Below are the code and all the weights of a small trained network. Each question names an input and a target symbol and asks about switching units off, where a switched-off unit gives its printed mean instead of its output.

import numpy as np


def w(rows, s, z=0):
    codes = np.array(rows[::2]) - 128.0
    scale = np.full(codes.shape[1], s)
    scale[-1] = z or s
    return codes * scale


def f(y):
    return y / 2 * (1 + np.tanh(0.7978845608 * (y + 0.044715 * y**3)))


def softmax(a):
    e = np.exp(a - a.max(-1, keepdims=True))
    return e / e.sum(-1, keepdims=True)


def log_softmax(a):
    a = a - a.max(-1, keepdims=True)
    return a - np.log(np.exp(a).sum(-1, keepdims=True))


def net(x, mask):
    ids = ['αδεθμξτψω'.index(c) for c in x.split()]
    T = len(ids)
    res = E[ids] + P[:T]
    u = 0
    for l in range(2):
        r = res
        for j in range(3):
            rows = slice(2 * j, 2 * j + 2)
            q, k, v = (r @ M[l][rows].T for M in (Q, K, V))
            z = softmax(np.where(np.tri(T) > 0, q @ k.T / 2**0.5, -1e9)) @ v
            o = O[l][rows]
            res = res + np.where(mask[u + j], z, o[:, -1]) @ o[:, :-1]
        u += 3
        y = f(res @ A[l][:, :-1].T + A[l][:, -1])
        res = res + np.where(mask[u : u + 8], y, B[l][:, -1]) @ B[l][:, :-1]
        u += 8
    return log_softmax(res[-1] @ U[:, :-1].T + U[:, -1])


Q, K, V, O, A, B = {}, {}, {}, {}, {}, {}
E = w([
[168,141,113,118,207],'α',
[63,78,141,91,160],'δ',
[100,168,101,74,181],'ε',
[144,127,159,4,255],'θ',
[202,134,129,124,203],'μ',
[106,45,169,119,134],'ξ',
[167,163,131,218,137],'τ',
[116,150,111,189,163],'ψ',
[125,107,190,101,99],'ω',
],0.01)
P = w([
[168,147,2,70,106],'0',
[160,147,48,102,125],'1',
[147,148,83,127,138],'2',
[134,151,113,142,149],'3',
[121,154,140,156,159],'4',
[106,161,165,172,170],'5',
[92,168,189,185,182],'6',
],0.0088)
Q[0] = w([
[210,62,169,126,209],'0.h1',
[119,88,196,3,217],'0.h1',
[116,113,65,210,163],'0.h2',
[165,142,122,151,138],'0.h2',
[145,175,123,142,122],'0.h3',
[157,75,117,147,175],'0.h3',
],0.051)
K[0] = w([
[19,184,157,129,100],'0.h1',
[105,138,253,182,198],'0.h1',
[138,88,87,167,160],'0.h2',
[127,151,114,132,138],'0.h2',
[137,175,129,131,128],'0.h3',
[110,101,100,145,167],'0.h3',
],0.05)
V[0] = w([
[203,91,148,158,141],'0.h1',
[156,109,135,132,139],'0.h1',
[113,74,109,146,133],'0.h2',
[129,253,150,101,106],'0.h2',
[151,157,164,108,77],'0.h3',
[106,94,82,161,192],'0.h3',
],0.013)
O[0] = w([
[166,236,146,115,102,108],'0.h1',
[136,163,129,123,122,149],'0.h1',
[195,96,140,165,170,98],'0.h2',
[2,162,101,57,94,155],'0.h2',
[244,57,149,212,152,26],'0.h3',
[9,184,101,42,99,251],'0.h3',
],0.0046,0.0018)
A[0] = w([
[246,67,246,185,129,11],'0.n1',
[186,142,193,128,69,62],'0.n2',
[187,103,156,140,158,65],'0.n3',
[101,94,89,168,99,75],'0.n4',
[97,112,101,120,48,64],'0.n5',
[99,136,76,225,104,116],'0.n6',
[115,89,131,171,96,32],'0.n7',
[84,40,72,162,142,1],'0.n8',
],0.013,0.006)
B[0] = w([
[255,88,153,208,207,123],'0.n1',
[173,42,143,147,176,77],'0.n2',
[105,130,113,132,136,31],'0.n3',
[131,144,136,97,109,17],'0.n4',
[153,125,141,103,130,26],'0.n5',
[178,135,167,40,159,133],'0.n6',
[132,150,119,108,148,2],'0.n7',
[107,138,135,129,88,22],'0.n8',
],0.025,0.0011)
Q[1] = w([
[118,126,122,143,129],'1.h1',
[148,120,135,87,149],'1.h1',
[47,129,118,254,109],'1.h2',
[175,126,151,72,113],'1.h2',
[104,175,129,23,95],'1.h3',
[79,188,77,143,130],'1.h3',
],0.084)
K[1] = w([
[120,125,144,131,137],'1.h1',
[156,110,67,108,113],'1.h1',
[64,158,253,168,179],'1.h2',
[142,135,57,140,135],'1.h2',
[93,116,201,231,123],'1.h3',
[35,192,139,172,111],'1.h3',
],0.068)
V[1] = w([
[130,210,65,221,122],'1.h1',
[122,124,132,121,126],'1.h1',
[55,38,58,165,160],'1.h2',
[151,100,148,194,5],'1.h2',
[143,122,102,101,130],'1.h3',
[134,136,126,119,123],'1.h3',
],0.019)
O[1] = w([
[181,184,209,79,102,147],'1.h1',
[133,125,122,129,125,132],'1.h1',
[82,162,254,184,103,255],'1.h2',
[31,163,64,195,127,92],'1.h2',
[133,146,185,129,137,170],'1.h3',
[114,122,135,130,136,137],'1.h3',
],0.013,0.0065)
A[1] = w([
[142,217,119,110,171,10],'1.n1',
[68,112,143,129,63,104],'1.n2',
[113,139,128,152,181,70],'1.n3',
[64,92,129,91,39,98],'1.n4',
[125,221,49,100,184,99],'1.n5',
[140,148,64,106,149,180],'1.n6',
[131,251,76,101,195,111],'1.n7',
[107,153,149,108,123,118],'1.n8',
],0.024,0.013)
B[1] = w([
[115,114,84,69,91,160],'1.n1',
[97,85,74,71,187,253],'1.n2',
[150,154,148,125,106,161],'1.n3',
[196,183,165,142,15,182],'1.n4',
[137,5,110,112,96,157],'1.n5',
[76,210,127,115,156,152],'1.n6',
[192,180,131,190,161,183],'1.n7',
[122,136,88,172,113,207],'1.n8',
],0.027,0.017)
U = w([
[102,145,117,50,19,158],'α',
[21,64,147,96,162,209],'δ',
[114,170,224,176,85,255],'ε',
[169,95,180,39,130,107],'θ',
[191,203,135,92,98,26],'μ',
[73,253,86,176,122,47],'ξ',
[142,136,102,51,154,23],'τ',
[118,214,165,57,153,98],'ψ',
[168,94,108,147,120,91],'ω',
],0.0043,0.0097)

Each question gives the input, a string of symbols that net reads in full, and the target symbol t.
The units are the heads (2 rows each of Q, K, V and O) and the neurons (one row each of A and B). Each row of codes is followed by its name. A weight is (code - 128) times the scale printed after its matrix; where a second scale follows, it is the last column's (O, A, B and U).
mask holds one flag per unit, layer by layer, with each layer's heads first. A switched-off unit (its flag False) gives its mean, the last column of its rows in O or B, instead of its output. The means were averaged over made-up inputs and are rounded, as every weight is.
A unit's drop is (log p(t) with every unit on - log p(t) with that unit switched off) / (log p(t) with every unit on - log p(t) with every unit switched off).
The circuit of an input: a set's keep is (log p(t) with only the set's units on - log p(t) with every unit switched off) / (log p(t) with every unit on - log p(t) with every unit switched off). Starting from the 12 units with the biggest drops (on a tie, the unit counted first), units are removed one at a time, each time the one whose removal leaves the highest keep (on an exact tie, the one counted first), for as long as the keep stays at least 0.8.
circuit, biggest first: the units of the circuit, biggest drop first
most important unit: the unit with the biggest drop
which heads matter: for each layer, one digit per head in row order, 1 if its drop is at least 0.15 and else 0, layers parted by /
drop when u is switched off: that unit's drop, to one decimal
input ε ψ ψ ξ ω ω, target δ: most important unit => 0.h3
input ω ξ ξ ξ, target ε: circuit, biggest first => 0.h2, 1.n2
input θ ω ξ ψ, target θ: circuit, biggest first => 0.n6, 1.h2
input ω ψ ε, target ψ: which heads matter => 000 / 010
input θ ω ω α, target ω: circuit, biggest first => 0.n6, 1.n5, 1.h2, 1.n7
input α δ ε α ε, target α: which heads matter => 100 / 110
input ψ ξ θ, target ψ: circuit, biggest first => 1.n6, 1.h2, 0.n6
input ω α ε ω τ ω, target ε: circuit, biggest first => 0.n1, 0.h3, 1.n2
input ω ω ω μ ε, target μ: which heads matter => 100 / 110
input ω τ ω μ ξ δ ε, target δ: circuit, biggest first => 1.h2, 1.n4, 1.n7
input ξ ξ ξ ω α, target ω: circuit, biggest first => 1.n5, 1.h2, 1.n7
input ε δ ξ ψ μ, target ψ: circuit, biggest first => 1.h2, 0.n6, 1.n6
input ξ ω θ ω ω ω τ, target ξ: which heads matter => 010 / 010
input μ μ ω θ θ ω θ, target μ: most important unit => 1.n7
input ω ω ψ θ μ, target θ: circuit, biggest first => 1.h2, 0.n6
input μ ξ ω ε, target ω: circuit, biggest first => 1.n5, 1.h2, 1.n7, 0.n6
input ω ω ψ ω θ, target ω: circuit, biggest first => 1.n5, 1.n7, 1.h2
input δ ψ μ μ ψ, target δ: which heads matter => 100 / 010
input ω ξ ξ α ψ ω ε, target ω: circuit, biggest first => 1.n5, 1.h2, 1.n7
input ψ ω τ, target ψ: circuit, biggest first => 0.n6, 1.h2, 1.n6
input θ ψ θ, target θ: most important unit => 1.h2
input α ξ ξ ψ ω ω θ, target α: which heads matter => 000 / 110
input δ ξ δ ω τ ε, target τ: which heads matter => 000 / 010
input μ ξ ω ψ ω, target δ: which heads matter => 011 / 010
input τ ω δ ξ ψ τ, target τ: drop when 1.n5 is switched off => 4.9
input ε ξ ω ω ε ξ θ, target ε: drop when 1.n2 is switched off => 1.3
input ψ ω ψ τ ω μ, target ω: drop when 1.h2 is switched off => 1.3
input ε ξ δ μ, target δ: drop when 0.n2 is switched off => 0.0
input ω α ω θ δ θ α, target θ: circuit, biggest first => 1.h2
